Below is a small trained network, with its code and all its weights. Each question gives an input and a class and asks what happens when units are switched off, that is, made to give their printed mean instead of their output.

import numpy as np


def w(rows, s, z=0):
    codes = np.array(rows[::2]) - 128.0
    scale = np.full(codes.shape[1], s)
    scale[-1] = z or s
    return codes * scale


def f(y):
    return y / 2 * (1 + np.tanh(0.7978845608 * (y + 0.044715 * y**3)))


def log_softmax(a):
    a = a - a.max(-1, keepdims=True)
    return a - np.log(np.exp(a).sum(-1, keepdims=True))


def net(x, mask):
    res = np.array(x, float).reshape(1, 7) / 4 @ E
    y = f(res @ A[0][:, :-1].T + A[0][:, -1])
    res = res + np.where(mask, y, B[0][:, -1]) @ B[0][:, :-1]
    return log_softmax(res[-1] @ U[:, :-1].T + U[:, -1])


A, B = {}, {}
E = w([
[138,193,89,98,128,66,181,195],'x0',
[107,161,215,168,100,49,105,127],'x1',
[124,128,128,131,127,131,129,128],'x2',
[13,124,92,73,132,124,54,157],'x3',
[119,22,128,140,194,64,158,144],'x4',
[73,164,102,114,138,94,191,29],'x5',
[141,194,175,126,254,149,102,130],'x6',
],0.0077)
A[0] = w([
[161,210,119,114,112,171,82,102,68],'n1',
[122,72,101,148,13,152,144,126,84],'n2',
[168,202,62,71,111,31,174,206,2],'n3',
[81,150,114,144,149,102,156,35,85],'n4',
[128,84,49,50,139,201,153,124,194],'n5',
[100,155,183,172,104,29,95,129,204],'n6',
[108,85,81,119,2,88,156,116,38],'n7',
[83,156,130,102,146,124,179,65,87],'n8',
[226,152,137,158,104,107,183,124,86],'n9',
[154,205,120,105,47,190,121,88,53],'n10',
[172,121,133,153,133,144,73,211,93],'n11',
[100,151,126,106,142,112,166,62,65],'n12',
[116,57,175,167,118,187,51,13,15],'n13',
[133,35,136,136,196,62,171,126,52],'n14',
[158,104,142,145,124,152,73,199,71],'n15',
[86,144,93,133,140,104,166,63,105],'n16',
[129,51,98,136,191,86,147,127,84],'n17',
[197,126,144,170,121,137,178,115,68],'n18',
[132,189,152,132,237,158,102,119,2],'n19',
[211,125,143,151,120,110,165,112,73],'n20',
[59,138,105,84,114,118,89,152,49],'n21',
[87,129,207,141,92,83,115,137,58],'n22',
[52,138,84,102,124,86,72,175,78],'n23',
[63,122,120,85,123,123,78,150,55],'n24',
[87,142,212,165,77,93,114,124,103],'n25',
],0.009,0.0055)
B[0] = w([
[92,116,122,188,123,87,97,155,171],'n1',
[152,142,182,116,200,89,119,136,224],'n2',
[61,150,169,134,142,150,206,141,197],'n3',
[168,73,161,99,90,147,130,164,180],'n4',
[193,153,97,177,141,169,147,127,250],'n5',
[183,150,72,151,141,183,147,139,254],'n6',
[164,128,181,127,213,74,99,138,227],'n7',
[160,70,171,119,96,139,124,156,166],'n8',
[86,108,124,101,145,172,97,65,201],'n9',
[71,112,110,210,103,94,75,175,200],'n10',
[143,59,184,102,69,123,169,164,181],'n11',
[149,75,160,100,95,130,126,151,152],'n12',
[51,193,157,113,143,118,245,122,212],'n13',
[71,149,113,195,89,110,69,151,204],'n14',
[148,72,158,96,92,121,158,151,173],'n15',
[182,74,163,118,79,148,124,162,174],'n16',
[91,149,102,175,104,110,102,159,188],'n17',
[82,86,111,96,134,159,77,53,172],'n18',
[171,119,180,117,201,63,87,134,175],'n19',
[90,104,130,88,138,162,92,61,173],'n20',
[100,94,136,133,139,145,111,87,169],'n21',
[170,109,88,164,147,143,139,124,167],'n22',
[91,98,121,97,144,175,106,53,197],'n23',
[111,89,145,111,136,172,99,74,169],'n24',
[157,126,84,152,147,152,136,141,196],'n25',
],0.012,0.0065)
U = w([
[89,91,131,94,129,176,73,44,97],'0',
[182,131,185,121,224,35,90,146,99],'1',
[181,66,176,100,12,135,147,185,107],'2',
[68,141,101,216,63,82,67,173,115],'3',
[64,175,155,120,134,135,246,140,134],'4',
[157,147,114,126,115,128,131,123,255],'5',
[216,141,58,177,148,188,145,137,97],'6',
[174,184,53,57,64,78,129,112,118],'7',
],0.012,0.019)

Each question gives the input, the list of numbers given to net, and the class t.
The units are the neurons (one row each of A and B). Each row of codes is followed by its name. A weight is (code - 128) times the scale printed after its matrix; where a second scale follows, it is the last column's (A, B and U).
mask holds one flag per neuron, in row order. A switched-off neuron (its flag False) gives its mean, the last column of its row in B, instead of its output. The means were averaged over made-up inputs and are rounded, as every weight is.
A unit's drop is (log p(t) with every unit on - log p(t) with that unit switched off) / (log p(t) with every unit on - log p(t) with every unit switched off).
The circuit of an input: a set's keep is (log p(t) with only the set's units on - log p(t) with every unit switched off) / (log p(t) with every unit on - log p(t) with every unit switched off). Starting from the 12 units with the biggest drops (on a tie, the unit counted first), units are removed one at a time, each time the one whose removal leaves the highest keep (on an exact tie, the one counted first), for as long as the keep stays at least 0.8.
units of the circuit, in order: the units of the circuit, biggest drop first
unit that matters most: the unit with the biggest drop
top k neurons: the k neurons with the biggest drops, biggest first
drop of u: that unit's drop, to one decimal
input [2,-5,1,1,-8,-2,-4], class 3: unit that matters most : n10
input [-7,-4,2,-1,-8,4,-3], class 3: top 2 neurons : [n10, n1]
input [-4,8,2,1,2,2,-3], class 6: units of the circuit, in order : [n6, n25]
input [0,-1,-5,4,3,-6,-3], class 2: top 2 neurons : [n11, n15]
input [8,4,-5,5,7,-2,0], class 4: top 2 neurons : [n3, n10]
input [-5,-5,-1,-1,7,5,-5], class 3: top 2 neurons : [n14, n17]
input [7,7,-2,-4,-3,-6,0], class 4: top 2 neurons : [n3, n5]
input [3,-1,3,-6,-5,6,4], class 0: units of the circuit, in order : [n9, n18]
input [5,-6,0,4,7,1,6], class 3: units of the circuit, in order : [n14, n17]
input [2,-7,-8,8,-6,-4,-6], class 0: top 3 neurons : [n23, n24, n21]
input [3,-3,1,0,7,-4,5], class 3: units of the circuit, in order : [n14, n17]
input [2,-7,-3,-2,5,-5,-8], class 1: top 2 neurons : [n2, n7]
input [-5,-8,-4,5,4,0,8], class 1: top 2 neurons : [n19, n6]
input [-6,4,-3,-3,-4,-2,-7], class 1: unit that matters most : n2
input [-1,-8,5,1,-8,1,-1], class 3: top 3 neurons : [n10, n1, n6]
input [-1,1,-8,8,-8,-1,-4], class 0: top 2 neurons : [n23, n24]
input [-2,1,5,5,0,7,-4], class 2: units of the circuit, in order : [n16, n4]
input [7,3,2,-1,-5,8,-6], class 2: drop of n12 : 0.1
input [-1,8,2,5,-3,7,-2], class 6: drop of n22 : 0.3
input [-5,3,4,6,1,7,-7], class 1: unit that matters most : n7
